[[113 127 124 143 129 126 120 133]
 [141 134 129 123 138 128 121 125]
 [129 135 121 113 146 123 135 125]
 [131 124 130 123 131 126 139 117]
 [ 99 123 132 143 120 135 122 132]
 [133 128 125 123 134 128 133 118]
 [125 129 129 140 118 138 121 124]
 [132 118 128 132 121 135 139 112]
 [120 134 126 138 124 134 117 128]]
->
[[133 125 125 117 132 118 124 112 128]
 [120 121 135 139 122 133 121 139 117]
 [126 128 123 126 135 128 138 135 134]
 [129 138 146 131 120 134 118 121 124]
 [143 123 113 123 143 123 140 132 138]
 [124 129 121 130 132 125 129 128 126]
 [127 134 135 124 123 128 129 118 134]
 [113 141 129 131  99 133 125 132 120]]

[[157 128 138 135 139 119 131]
 [157 127 120 122 121 128 136]]
->
[[131 136]
 [119 128]
 [139 121]
 [135 122]
 [138 120]
 [128 127]
 [157 157]]

[[130 131 112 129 133 135 112 124 130]
 [129 130 128 120 121 124 125 124 106]
 [127 132 137 134 125 124 127 121 120]]
->
[[130 106 120]
 [124 124 121]
 [112 125 127]
 [135 124 124]
 [133 121 125]
 [129 120 134]
 [112 128 137]
 [131 130 132]
 [130 129 127]]

[[136 127 135 122 130 131 130 133 129]
 [139 124 132 138 140 117 105 120 133]
 [113 108 125 141 121 122 135 128 130]
 [120 124 137 120 120 129 107 124 128]
 [136 122 139 122 135 136 139 131 135]
 [133 125 134 151 138 124 122 136 126]
 [127 117 138 118 139 143 129 131 118]
 [131 125 110 120 124 130 135 121 136]]
->
[[129 133 130 128 135 126 118 136]
 [133 120 128 124 131 136 131 121]
 [130 105 135 107 139 122 129 135]
 [131 117 122 129 136 124 143 130]
 [130 140 121 120 135 138 139 124]
 [122 138 141 120 122 151 118 120]
 [135 132 125 137 139 134 138 110]
 [127 124 108 124 122 125 117 125]
 [136 139 113 120 136 133 127 131]]

[[133 113 125 140 146 121 140 124 106 128 137 128 139 127 116]
 [116 123 125 129 137 131 130 137 106 119 127 147 142 114 132]]
->
[[116 132]
 [127 114]
 [139 142]
 [128 147]
 [137 127]
 [128 119]
 [106 106]
 [124 137]
 [140 130]
 [121 131]
 [146 137]
 [140 129]
 [125 125]
 [113 123]
 [133 116]]

[[129 151 139]
 [131 120 145]
 [128 134 150]
 [116 110 118]
 [130 147 125]
 [130 131 132]
 [105 132 138]
 [135 129 122]]
->
[[139 145 150 118 125 132 138 122]
 [151 120 134 110 147 131 132 129]
 [129 131 128 116 130 130 105 135]]

[[128 121 119 139 124 126 127]
 [128 129 135 114 129 141 119]
 [123 108 129 149 139 124 129]
 [130 127 119 145 123 121 129]
 [123 124 126 119 128 125 122]
 [125 134 113 123 118 110 139]]
->
[[127 119 129 129 122 139]
 [126 141 124 121 125 110]
 [124 129 139 123 128 118]
 [139 114 149 145 119 123]
 [119 135 129 119 126 113]
 [121 129 108 127 124 134]
 [128 128 123 130 123 125]]

[[142 139 130 131 140 148 133 123 113 119]
 [123 117 126 129 146 153 143 130 125 125]
 [126 122 119 120 100 129 123 117 146 136]
 [115 113 137 118 127 128 145 131 129 132]
 [129 122 128 126 125 150 142 116 128 116]
 [106 120 157 147 128 140 147 157 117 134]]
->
[[119 125 136 132 116 134]
 [113 125 146 129 128 117]
 [123 130 117 131 116 157]
 [133 143 123 145 142 147]
 [148 153 129 128 150 140]
 [140 146 100 127 125 128]
 [131 129 120 118 126 147]
 [130 126 119 137 128 157]
 [139 117 122 113 122 120]
 [142 123 126 115 129 106]]
---
[[139 145 134]
 [138 132 139]
 [108 150 141]]
->
[[139 145]
 [138 132]]

[[132 134 104]
 [130 122 130]]
->
[[132 134]
 [130 122]]

[[150 106 143 146 135]
 [145 109 142 139 143]
 [149 106 143 144 139]
 [150 105 144 146 137]
 [146 108 143 140 142]]
->
[[150 106]
 [145 109]]

[[128 127 140 132 127]
 [129 131 152 126 128]]
->
[[128 127]
 [129 131]]

[[111 143 144 126]
 [129 155 138 111]
 [146 125  99 124]
 [123 104 104 145]
 [115 127 116 146]]
->
[[111 143]
 [129 155]]

[[116 112]
 [136 140]
 [131  99]]
->
[[116 112]
 [136 140]]
---
[[131 128 111 132]
 [106 115 121 135]]
->
[[131 128]
 [106 115]]

[[147 149]
 [112 107]
 [121 113]]
->
[[147 149]
 [112 107]]

[[138 127 101 144 114]
 [129 126 130 134 128]
 [125 132 125 138 117]
 [127 123 139 147 125]]
->
[[138 127]
 [129 126]]

[[134 133 113 140]
 [126 121 133 106]]
->
[[134 133]
 [126 121]]

[[131 136 126 115]
 [116 125 112 120]
 [147 123 155 157]]
->
[[131 136]
 [116 125]]

[[110 133]
 [121 117]
 [156 138]]
->
[[110 133]
 [121 117]]
